Below is a small trained network, with its code and all its weights. Each question gives an input and a class and asks what happens when units are switched off, that is, made to give their printed mean instead of their output.

import numpy as np


def w(rows, s, z=0):
    codes = np.array(rows[::2]) - 128.0
    scale = np.full(codes.shape[1], s)
    scale[-1] = z or s
    return codes * scale


def norm(h):
    return h / np.sqrt((h * h).mean(-1, keepdims=True) + 1e-5)


def f(y):
    return y / 2 * (1 + np.tanh(0.7978845608 * (y + 0.044715 * y**3)))


def log_softmax(a):
    a = a - a.max(-1, keepdims=True)
    return a - np.log(np.exp(a).sum(-1, keepdims=True))


def net(x, mask):
    res = np.array(x, float).reshape(1, 6) / 4 @ E
    u = 0
    for l in range(2):
        y = f(norm(res) @ A[l][:, :-1].T + A[l][:, -1])
        res = res + np.where(mask[u : u + 3], y, B[l][:, -1]) @ B[l][:, :-1]
        u += 3
    return log_softmax(norm(res)[-1] @ U[:, :-1].T + U[:, -1])


A, B = {}, {}
E = w([
[128,129,138,121,131,145,123,113,137],'x0',
[149,121,52,161,155,163,155,132,171],'x1',
[146,95,124,123,255,90,95,151,145],'x2',
[110,159,134,146,97,134,120,144,108],'x3',
[75,120,118,181,163,128,145,97,74],'x4',
[32,131,151,148,142,123,162,164,179],'x5',
],0.013)
A[0] = w([
[150,152,2,132,161,201,172,172,162,1],'0.n1',
[209,78,153,104,81,96,89,214,224,77],'0.n2',
[100,116,144,173,169,112,135,50,80,165],'0.n3',
],0.0093,0.0022)
B[0] = w([
[73,154,177,15,166,129,67,97,74,243],'0.n1',
[122,65,137,113,171,252,184,209,155,253],'0.n2',
[150,129,110,98,184,195,167,174,78,221],'0.n3',
],0.014,0.0051)
A[1] = w([
[254,90,160,128,167,142,88,95,93,33],'1.n1',
[10,91,171,177,170,125,171,131,220,2],'1.n2',
[103,98,4,157,166,175,45,97,179,88],'1.n3',
],0.0086,0.0038)
B[1] = w([
[150,180,86,58,124,114,59,165,152,229],'1.n1',
[188,121,6,9,87,129,53,165,175,255],'1.n2',
[142,117,134,52,142,108,232,128,123,154],'1.n3',
],0.012,0.0036)
U = w([
[135,179,127,135,134,152,126,146,92,223],'0',
[147,90,118,172,151,213,246,148,79,125],'1',
[101,158,233,35,128,85,109,82,93,90],'2',
[160,148,70,113,107,127,136,136,90,120],'3',
[149,134,94,126,102,113,189,71,137,226],'4',
[187,171,19,79,85,51,96,107,150,60],'5',
[134,90,132,254,150,46,75,10,186,1],'6',
],0.0084,0.0054)

Each question gives the input, the list of numbers given to net, and the class t.
The units are the neurons (one row each of A and B). Each row of codes is followed by its name. A weight is (code - 128) times the scale printed after its matrix; where a second scale follows, it is the last column's (A, B and U).
mask holds one flag per neuron, layer by layer. A switched-off neuron (its flag False) gives its mean, the last column of its row in B, instead of its output. The means were averaged over made-up inputs and are rounded, as every weight is.
A unit's drop is (log p(t) with every unit on - log p(t) with that unit switched off) / (log p(t) with every unit on - log p(t) with every unit switched off).
The circuit of an input: a set's keep is (log p(t) with only the set's units on - log p(t) with every unit switched off) / (log p(t) with every unit on - log p(t) with every unit switched off). Starting from all 6 units, units are removed one at a time, each time the one whose removal leaves the highest keep (on an exact tie, the one counted first), for as long as the keep stays at least 0.8.
circuit, biggest first: the units of the circuit, biggest drop first
top k neurons: the k neurons with the biggest drops, biggest first
k most important neurons of layer l: the k neurons of layer l with the biggest drops, biggest first
drop of u: that unit's drop, to one decimal
input [-6,2,4,-3,-8,-5], class 1: top 2 neurons : 0.n2; 1.n2
input [-1,7,-3,1,0,6], class 2: 2 most important neurons of layer 0 : 0.n1; 0.n2
input [-2,-3,1,4,1,6], class 5: top 2 neurons : 1.n2; 0.n1
input [8,-8,7,6,8,2], class 1: top 2 neurons : 0.n3; 0.n1
input [3,-6,2,0,-7,-4], class 1: circuit, biggest first : 0.n2
input [-6,-5,4,0,1,-8], class 5: circuit, biggest first : 1.n1; 0.n1
input [-3,8,8,-3,4,4], class 2: top 3 neurons : 0.n1; 0.n2; 1.n3
input [2,-1,-5,-6,-3,7], class 5: circuit, biggest first : 1.n2; 0.n3
input [-6,-5,-2,-2,3,-8], class 5: top 3 neurons : 1.n1; 0.n2; 0.n1
input [-7,8,4,-1,-6,-3], class 2: top 2 neurons : 0.n1; 0.n3
input [7,1,-2,-2,5,7], class 3: top 2 neurons : 1.n2; 0.n3
input [-6,-7,-3,-3,4,8], class 5: top 3 neurons : 1.n2; 0.n1; 0.n2
input [0,4,0,3,-8,-4], class 1: drop of 0.n2 : 1.6
input [-2,7,7,-2,4,4], class 2: drop of 0.n1 : 0.8
input [5,-3,4,-3,-8,-7], class 1: drop of 0.n1 : 0.2
input [-1,8,-2,-1,6,-4], class 2: drop of 1.n1 : 0.0
